[[119 134 113 146 115 136 109 139]
 [134 121 149 141 129 131 151 129]
 [140 114 127 134 156 123 154 151]]
|
[[139 109 136 115 146 113 134 119]
 [129 151 131 129 141 149 121 134]
 [151 154 123 156 134 127 114 140]]

[[124 124 133]
 [121 119 143]
 [115 129 139]
 [128 126 123]
 [127 119 110]
 [120 117 106]
 [123 130 124]
 [133 140 134]]
|
[[133 124 124]
 [143 119 121]
 [139 129 115]
 [123 126 128]
 [110 119 127]
 [106 117 120]
 [124 130 123]
 [134 140 133]]

[[120 131 127 137 113 133]
 [144 126 119 131 136 131]
 [135 131 106 125 138 127]
 [156 122 125 108 151 123]
 [104 134 137 139 108 135]
 [138 124 130 120 137 133]]
|
[[133 113 137 127 131 120]
 [131 136 131 119 126 144]
 [127 138 125 106 131 135]
 [123 151 108 125 122 156]
 [135 108 139 137 134 104]
 [133 137 120 130 124 138]]

[[125 134 128 133]
 [126 112 133 138]
 [137 108 137 132]
 [131 134 133 132]
 [136 109 122 121]
 [135 127 135 133]
 [146 119 149 125]
 [122 118 103 116]
 [109 134 123 137]]
|
[[133 128 134 125]
 [138 133 112 126]
 [132 137 108 137]
 [132 133 134 131]
 [121 122 109 136]
 [133 135 127 135]
 [125 149 119 146]
 [116 103 118 122]
 [137 123 134 109]]

[[134 137 101 137 144 127 127 140 141 127 137]
 [117 129 123 121 125 127 120 121 124 122 131]
 [122 117 141 122 118 121 130 122 124 133 127]
 [117 118 108 138 125 126 111 127 140 135 143]
 [138 117 118 118 140 125 146 143 115 116 111]
 [133 115 116 132 137 123 125 122 127 140 125]
 [119 132 146 114 117 122 127 107 115 124 113]]
|
[[137 127 141 140 127 127 144 137 101 137 134]
 [131 122 124 121 120 127 125 121 123 129 117]
 [127 133 124 122 130 121 118 122 141 117 122]
 [143 135 140 127 111 126 125 138 108 118 117]
 [111 116 115 143 146 125 140 118 118 117 138]
 [125 140 127 122 125 123 137 132 116 115 133]
 [113 124 115 107 127 122 117 114 146 132 119]]

[[132 141 146 141 130 136 151 138 144]
 [121 134 134 156 143 146 117 122 123]
 [142 131 142 109 131 132 149 139 143]
 [131 120 137 121 129 130 157 148 139]
 [131 125 144 136 146 149 144 141 134]
 [142 155 145 128 126 132 133 122 146]
 [117 107 122 138 145 142 120 132 111]
 [121 135 140 156 133 137 146 138 135]
 [121 117 124 140 147 146 109 123 113]]
|
[[144 138 151 136 130 141 146 141 132]
 [123 122 117 146 143 156 134 134 121]
 [143 139 149 132 131 109 142 131 142]
 [139 148 157 130 129 121 137 120 131]
 [134 141 144 149 146 136 144 125 131]
 [146 122 133 132 126 128 145 155 142]
 [111 132 120 142 145 138 122 107 117]
 [135 138 146 137 133 156 140 135 121]
 [113 123 109 146 147 140 124 117 121]]

[[127 116 112 131 126 130 123 129 134 147 134 124]
 [129 134 132 123 117 128 141 130 131 102 114 118]
 [130 136 132 127 138 128 106 130 122 102 117 123]
 [130 130 141 135 110 126 108 124 129 106 119 151]
 [130 124 131 131 118 126 104 124 132 107 114 147]]
|
[[124 134 147 134 129 123 130 126 131 112 116 127]
 [118 114 102 131 130 141 128 117 123 132 134 129]
 [123 117 102 122 130 106 128 138 127 132 136 130]
 [151 119 106 129 124 108 126 110 135 141 130 130]
 [147 114 107 132 124 104 126 118 131 131 124 130]]

[[152 135]
 [125 154]
 [126 137]
 [122 139]
 [119 109]]
|
[[135 152]
 [154 125]
 [137 126]
 [139 122]
 [109 119]]
---
[[132 133 139]
 [128 121 152]
 [115 139 115]
 [116 115 104]]
|
[[121 152]
 [139 115]]

[[138 133 130]
 [133 121 127]
 [157 115 126]
 [141 136 130]
 [152 115 126]]
|
[[121 127]
 [115 126]]

[[117 132 109 123 120]
 [117 132 114 118 139]
 [119 131 117 118 135]
 [151 115 149 152 114]]
|
[[132 114]
 [131 117]]

[[132 133 141 141]
 [121 137 128 135]
 [152 126 107 124]
 [130 135 108 139]
 [138 135 147 138]]
|
[[137 128]
 [126 107]]

[[127 142 149 143]
 [115 113 127 126]
 [101 155 155 121]
 [123 150 141 153]]
|
[[113 127]
 [155 155]]

[[135 104 116]
 [135 105 116]
 [136 102 114]
 [135 105 116]]
|
[[105 116]
 [102 114]]

[[148 109 125 131]
 [153 125 117 127]
 [145 111 118 138]]
|
[[125 117]
 [111 118]]

[[110 120 123 133 118]
 [116 121 128 131 125]
 [107 121 126 132 118]
 [112 123 126 133 123]
 [111 123 125 131 121]]
|
[[121 128]
 [121 126]]

[[124 113 130 136]
 [130 137 113 115]
 [122 131 122 133]
 [137 151 122 133]]
|
[[137 113]
 [131 122]]
---
[[126 149 126 117 114 121 121 114 127 143 113]
 [129 156 132 111 116 121 113 123 131 138 119]
 [135 136 125  98 120 114 108 115 120 139 124]
 [123 113 118 121 118 117 146 115 132 122 117]
 [115 111 117 121 117 110 145 116 132 119 119]]
|
[[135 136 125  98 120 114 108 115 120 139 124]
 [129 156 132 111 116 121 113 123 131 138 119]
 [126 149 126 117 114 121 121 114 127 143 113]
 [123 113 118 121 118 117 146 115 132 122 117]
 [115 111 117 121 117 110 145 116 132 119 119]]

[[154 143 111 130 143 138 125 155]
 [148 136 122 151 142 155 151 133]
 [156 110 135 115 108 147 114 154]
 [140 124 102 113 118 123 151 153]
 [130 109 112 150 127 125 127 132]
 [126 122  99 109 153 114 144 141]
 [110 117 128 154 143 111 108 143]]
|
[[156 110 135 115 108 147 114 154]
 [154 143 111 130 143 138 125 155]
 [148 136 122 151 142 155 151 133]
 [140 124 102 113 118 123 151 153]
 [130 109 112 150 127 125 127 132]
 [126 122  99 109 153 114 144 141]
 [110 117 128 154 143 111 108 143]]

[[130 132 125]
 [115 145 106]
 [105 127 108]
 [122 145 101]
 [112 128 126]]
|
[[130 132 125]
 [122 145 101]
 [115 145 106]
 [112 128 126]
 [105 127 108]]

[[122 142 137 125 128 134 133 138 117 122 106 132]
 [125 124 120 134 128 150 117 138 113 123 127 118]
 [127 132 129 137 126 147 115 144 117 124 116 121]
 [123 141 136 129 126 136 127 143 117 124 107 131]]
|
[[127 132 129 137 126 147 115 144 117 124 116 121]
 [125 124 120 134 128 150 117 138 113 123 127 118]
 [123 141 136 129 126 136 127 143 117 124 107 131]
 [122 142 137 125 128 134 133 138 117 122 106 132]]

[[104 149 129 101 124 116]
 [123 127 131 122 117 128]
 [134 122 129 126 126 137]
 [132 128 118 115 124 129]]
|
[[134 122 129 126 126 137]
 [132 128 118 115 124 129]
 [123 127 131 122 117 128]
 [104 149 129 101 124 116]]

[[134 118 127 127]
 [112 108 109 110]
 [128 121 106 139]]
|
[[134 118 127 127]
 [128 121 106 139]
 [112 108 109 110]]

[[129 132 130 119 121 123 129 133 125 128 125 122]
 [130 118 128 123 133 133 129 128 139 103 140 127]]
|
[[130 118 128 123 133 133 129 128 139 103 140 127]
 [129 132 130 119 121 123 129 133 125 128 125 122]]

[[142 122 108 130 130 143]
 [133 126 124 131 128 131]
 [131 131 127 129 128 118]
 [128 129 135 127 126 142]
 [120 128 131 130 130 157]
 [134 131 132 125 128 124]
 [123 124 143 129 130 137]
 [124 132 138 130 123 133]
 [141 132 133 126 130 124]
 [127 127 130 131 132 121]]
|
[[142 122 108 130 130 143]
 [141 132 133 126 130 124]
 [134 131 132 125 128 124]
 [133 126 124 131 128 131]
 [131 131 127 129 128 118]
 [128 129 135 127 126 142]
 [127 127 130 131 132 121]
 [124 132 138 130 123 133]
 [123 124 143 129 130 137]
 [120 128 131 130 130 157]]

[[118 131 150 131 136 145 137 130 115]
 [158 131 128 157 125 120 101 106 144]
 [111 139 142 128 101 134 150 114 117]
 [127 106 145 130 106 124 128 137 123]]
|
[[158 131 128 157 125 120 101 106 144]
 [127 106 145 130 106 124 128 137 123]
 [118 131 150 131 136 145 137 130 115]
 [111 139 142 128 101 134 150 114 117]]
